Below are the code and all the weights of a small trained network. Each question names an input and a target symbol and asks about switching units off, where a switched-off unit gives its printed mean instead of its output.

import numpy as np


def w(rows, s, z=0):
    codes = np.array(rows[::2]) - 128.0
    scale = np.full(codes.shape[1], s)
    scale[-1] = z or s
    return codes * scale


def f(y):
    return y / 2 * (1 + np.tanh(0.7978845608 * (y + 0.044715 * y**3)))


def softmax(a):
    e = np.exp(a - a.max(-1, keepdims=True))
    return e / e.sum(-1, keepdims=True)


def log_softmax(a):
    a = a - a.max(-1, keepdims=True)
    return a - np.log(np.exp(a).sum(-1, keepdims=True))


def net(x, mask):
    ids = ['αβεηλμπσφψ'.index(c) for c in x.split()]
    T = len(ids)
    res = E[ids] + P[:T]
    u = 0
    for l in range(3):
        q, k, v = (res @ M[l].T for M in (Q, K, V))
        z = softmax(np.where(np.tri(T) > 0, q @ k.T / 4**0.5, -1e9)) @ v
        res = res + np.where(mask[u], z, O[l][:, -1]) @ O[l][:, :-1]
        u += 1
        y = f(res @ A[l][:, :-1].T + A[l][:, -1])
        res = res + np.where(mask[u : u + 4], y, B[l][:, -1]) @ B[l][:, :-1]
        u += 4
    return log_softmax(res[-1] @ U[:, :-1].T + U[:, -1])


Q, K, V, O, A, B = {}, {}, {}, {}, {}, {}
E = w([
[118,186,197,163,119,151,95],'α',
[146,177,148,103,136,128,159],'β',
[112,150,211,164,154,71,162],'ε',
[150,187,180,96,68,187,119],'η',
[91,142,85,145,51,143,149],'λ',
[123,13,109,144,122,5,91],'μ',
[165,117,109,231,134,113,212],'π',
[165,100,57,61,187,118,129],'σ',
[181,39,104,119,90,145,248],'φ',
[91,205,136,88,179,146,138],'ψ',
],0.016)
P = w([
[116,68,249,55,127,154,115],'0',
[104,104,176,92,159,196,133],'1',
[99,115,155,105,155,195,141],'2',
[110,123,133,106,160,200,141],'3',
[112,125,127,93,157,197,143],'4',
[110,121,149,148,115,126,130],'5',
[111,135,133,131,108,132,161],'6',
[117,132,116,139,120,140,134],'7',
[118,133,124,145,106,122,133],'8',
[125,146,105,159,114,136,121],'9',
[126,152,139,164,96,107,93],'10',
[126,157,113,148,97,125,133],'11',
[126,154,127,144,81,99,144],'12',
[130,155,121,157,79,93,142],'13',
],0.011)
Q[0] = w([
[198,121,86,91,101,121,135],'L0H1',
[88,254,70,74,102,164,152],'L0H1',
[106,92,174,112,114,102,70],'L0H1',
[49,173,183,117,192,129,156],'L0H1',
],0.0093)
K[0] = w([
[128,112,129,85,156,88,148],'L0H1',
[88,175,57,99,44,55,139],'L0H1',
[85,220,180,109,126,168,198],'L0H1',
[160,254,208,126,190,55,90],'L0H1',
],0.0075)
V[0] = w([
[142,127,162,159,2,139,62],'L0H1',
[129,139,118,100,174,109,106],'L0H1',
[90,128,176,121,81,61,57],'L0H1',
[79,124,228,145,142,160,73],'L0H1',
],0.0085)
O[0] = w([
[184,63,118,85,209,211,93,3],'L0H1',
[118,1,137,173,167,180,152,125],'L0H1',
[78,93,114,136,149,100,52,30],'L0H1',
[146,179,189,113,69,91,147,150],'L0H1',
],0.0082,0.0029)
A[0] = w([
[3,123,138,193,18,136,144,95],'L0N1',
[180,113,93,139,14,19,62,254],'L0N2',
[112,229,162,144,69,104,60,219],'L0N3',
[115,156,215,128,183,79,157,159],'L0N4',
],0.0058,0.003)
B[0] = w([
[125,131,156,69,194,254,33,200],'L0N1',
[93,130,16,89,208,244,131,253],'L0N2',
[195,127,108,64,84,58,228,249],'L0N3',
[88,136,102,208,145,47,167,207],'L0N4',
],0.0087,0.0034)
Q[1] = w([
[94,140,161,68,46,47,3],'L1H1',
[204,80,45,115,33,102,181],'L1H1',
[166,203,135,124,158,120,119],'L1H1',
[151,217,191,166,142,216,46],'L1H1',
],0.0063)
K[1] = w([
[80,164,253,24,223,110,54],'L1H1',
[205,59,77,123,64,195,95],'L1H1',
[153,218,192,193,49,84,140],'L1H1',
[169,141,152,86,105,145,26],'L1H1',
],0.0066)
V[1] = w([
[136,60,149,184,2,50,152],'L1H1',
[13,130,140,185,67,223,152],'L1H1',
[119,60,26,92,87,198,99],'L1H1',
[97,52,112,119,118,12,146],'L1H1',
],0.0072)
O[1] = w([
[96,97,121,141,112,254,56,238],'L1H1',
[140,87,162,134,47,94,39,251],'L1H1',
[114,110,191,112,48,90,89,37],'L1H1',
[112,112,195,83,40,135,187,165],'L1H1',
],0.0095,0.0014)
A[1] = w([
[15,207,149,185,52,254,125,201],'L1N1',
[123,128,162,128,112,160,192,2],'L1N2',
[106,66,66,216,179,167,117,42],'L1N3',
[183,125,253,226,142,170,224,8],'L1N4',
],0.006,0.0016)
B[1] = w([
[183,178,104,56,212,45,107,251],'L1N1',
[54,158,185,167,108,90,84,168],'L1N2',
[144,121,121,2,208,178,68,159],'L1N3',
[171,74,71,235,51,148,46,250],'L1N4',
],0.009,0.0031)
Q[2] = w([
[86,109,167,57,107,120,45],'L2H1',
[88,135,34,255,123,177,94],'L2H1',
[227,11,138,182,141,196,173],'L2H1',
[177,90,106,198,181,117,63],'L2H1',
],0.0061)
K[2] = w([
[96,141,194,40,119,232,46],'L2H1',
[168,152,9,174,110,42,137],'L2H1',
[138,147,133,155,37,154,143],'L2H1',
[26,137,192,3,191,221,90],'L2H1',
],0.006)
V[2] = w([
[186,45,223,79,144,78,166],'L2H1',
[131,103,99,178,164,79,94],'L2H1',
[202,253,221,173,146,120,158],'L2H1',
[198,155,103,84,88,116,187],'L2H1',
],0.0039)
O[2] = w([
[177,189,77,164,152,178,76,86],'L2H1',
[141,141,106,177,112,2,81,100],'L2H1',
[122,128,157,129,74,127,37,196],'L2H1',
[56,104,173,110,53,145,201,255],'L2H1',
],0.0095,0.0014)
A[2] = w([
[90,102,126,206,123,61,51,47],'L2N1',
[144,22,187,85,145,114,126,252],'L2N2',
[126,211,123,32,198,56,143,103],'L2N3',
[234,157,240,205,48,1,55,240],'L2N4',
],0.0062,0.0039)
B[2] = w([
[162,44,151,6,227,9,126,119],'L2N1',
[1,241,106,78,176,249,119,198],'L2N2',
[119,106,204,202,135,198,16,199],'L2N3',
[95,126,222,173,128,238,157,252],'L2N4',
],0.0073,0.0041)
U = w([
[125,147,162,166,177,243,119,167],'α',
[166,206,5,165,75,110,188,255],'β',
[121,60,169,157,145,114,113,115],'ε',
[254,104,167,51,140,160,174,61],'η',
[157,124,157,93,116,122,44,120],'λ',
[99,100,127,117,163,151,128,56],'μ',
[228,43,121,135,134,134,119,177],'π',
[206,135,95,84,195,153,253,96],'σ',
[157,55,125,129,57,178,122,31],'φ',
[90,224,92,178,139,115,92,17],'ψ',
],0.0075,0.0052)

Each question gives the input, a string of symbols that net reads in full, and the target symbol t.
The units are the heads (4 rows each of Q, K, V and O) and the neurons (one row each of A and B). Each row of codes is followed by its name. A weight is (code - 128) times the scale printed after its matrix; where a second scale follows, it is the last column's (O, A, B and U).
mask holds one flag per unit, layer by layer, with each layer's heads first. A switched-off unit (its flag False) gives its mean, the last column of its rows in O or B, instead of its output. The means were averaged over made-up inputs and are rounded, as every weight is.
A unit's drop is (log p(t) with every unit on - log p(t) with that unit switched off) / (log p(t) with every unit on - log p(t) with every unit switched off).
The circuit of an input: a set's keep is (log p(t) with only the set's units on - log p(t) with every unit switched off) / (log p(t) with every unit on - log p(t) with every unit switched off). Starting from the 12 units with the biggest drops (on a tie, the unit counted first), units are removed one at a time, each time the one whose removal leaves the highest keep (on an exact tie, the one counted first), for as long as the keep stays at least 0.8.
circuit, biggest first: the units of the circuit, biggest drop first
top k neurons: the k neurons with the biggest drops, biggest first
k most important neurons of layer l: the k neurons of layer l with the biggest drops, biggest first
drop of u: that unit's drop, to one decimal
input α α π α π α β σ λ, target α: most important neuron of layer 1 => [L1N1]
input ε ε η β, target β: 3 most important neurons of layer 0 => [L0N1 L0N3 L0N2]
input σ η ε, target ε: circuit, biggest first => [L0N4 L2N1 L0N2]
input μ β φ μ, target β: circuit, biggest first => [L0H1 L2H1]
input λ σ σ, target β: 3 most important neurons of layer 0 => [L0N1 L0N2 L0N3]
input σ σ π φ σ, target β: top 3 neurons => [L0N1 L2N4 L2N3]
input σ α φ, target α: 3 most important neurons of layer 1 => [L1N2 L1N4 L1N3]
input ε μ φ φ μ σ σ ε λ σ ε, target β: circuit, biggest first => [L0N3 L0N4]
input π β μ μ σ σ β φ, target α: circuit, biggest first => [L2N2 L1H1]
input α σ μ α, target β: top 2 neurons => [L1N4 L0N3]
input α η η σ β λ, target α: top 4 neurons => [L0N1 L0N2 L2N3 L1N4]
input α β μ, target α: top 2 neurons => [L2N2 L0N3]
input η α π β μ, target α: circuit, biggest first => [L2N2 L0N2]
input σ ψ φ π π σ β λ, target λ: most important neuron of layer 2 => [L2N3]
input η φ π μ φ η β α α, target β: 3 most important neurons of layer 0 => [L0N3 L0N1 L0N2]
input σ σ μ σ λ, target λ: 2 most important neurons of layer 1 => [L1N1 L1N4]
input β π β β σ β π λ β μ λ φ, target φ: 2 most important neurons of layer 0 => [L0N2 L0N1]
input μ π π, target π: circuit, biggest first => [L1N4 L0N2 L2N1]
input σ α π π, target π: top 4 neurons => [L1N4 L2N2 L0N2 L2N1]
input λ σ ε σ β β λ λ σ μ ψ φ, target φ: most important neuron of layer 0 => [L0N2]
input σ π β ε, target ε: 2 most important neurons of layer 0 => [L0N4 L0N3]
input ε π π β, target β: drop of L1N3 => 0.3
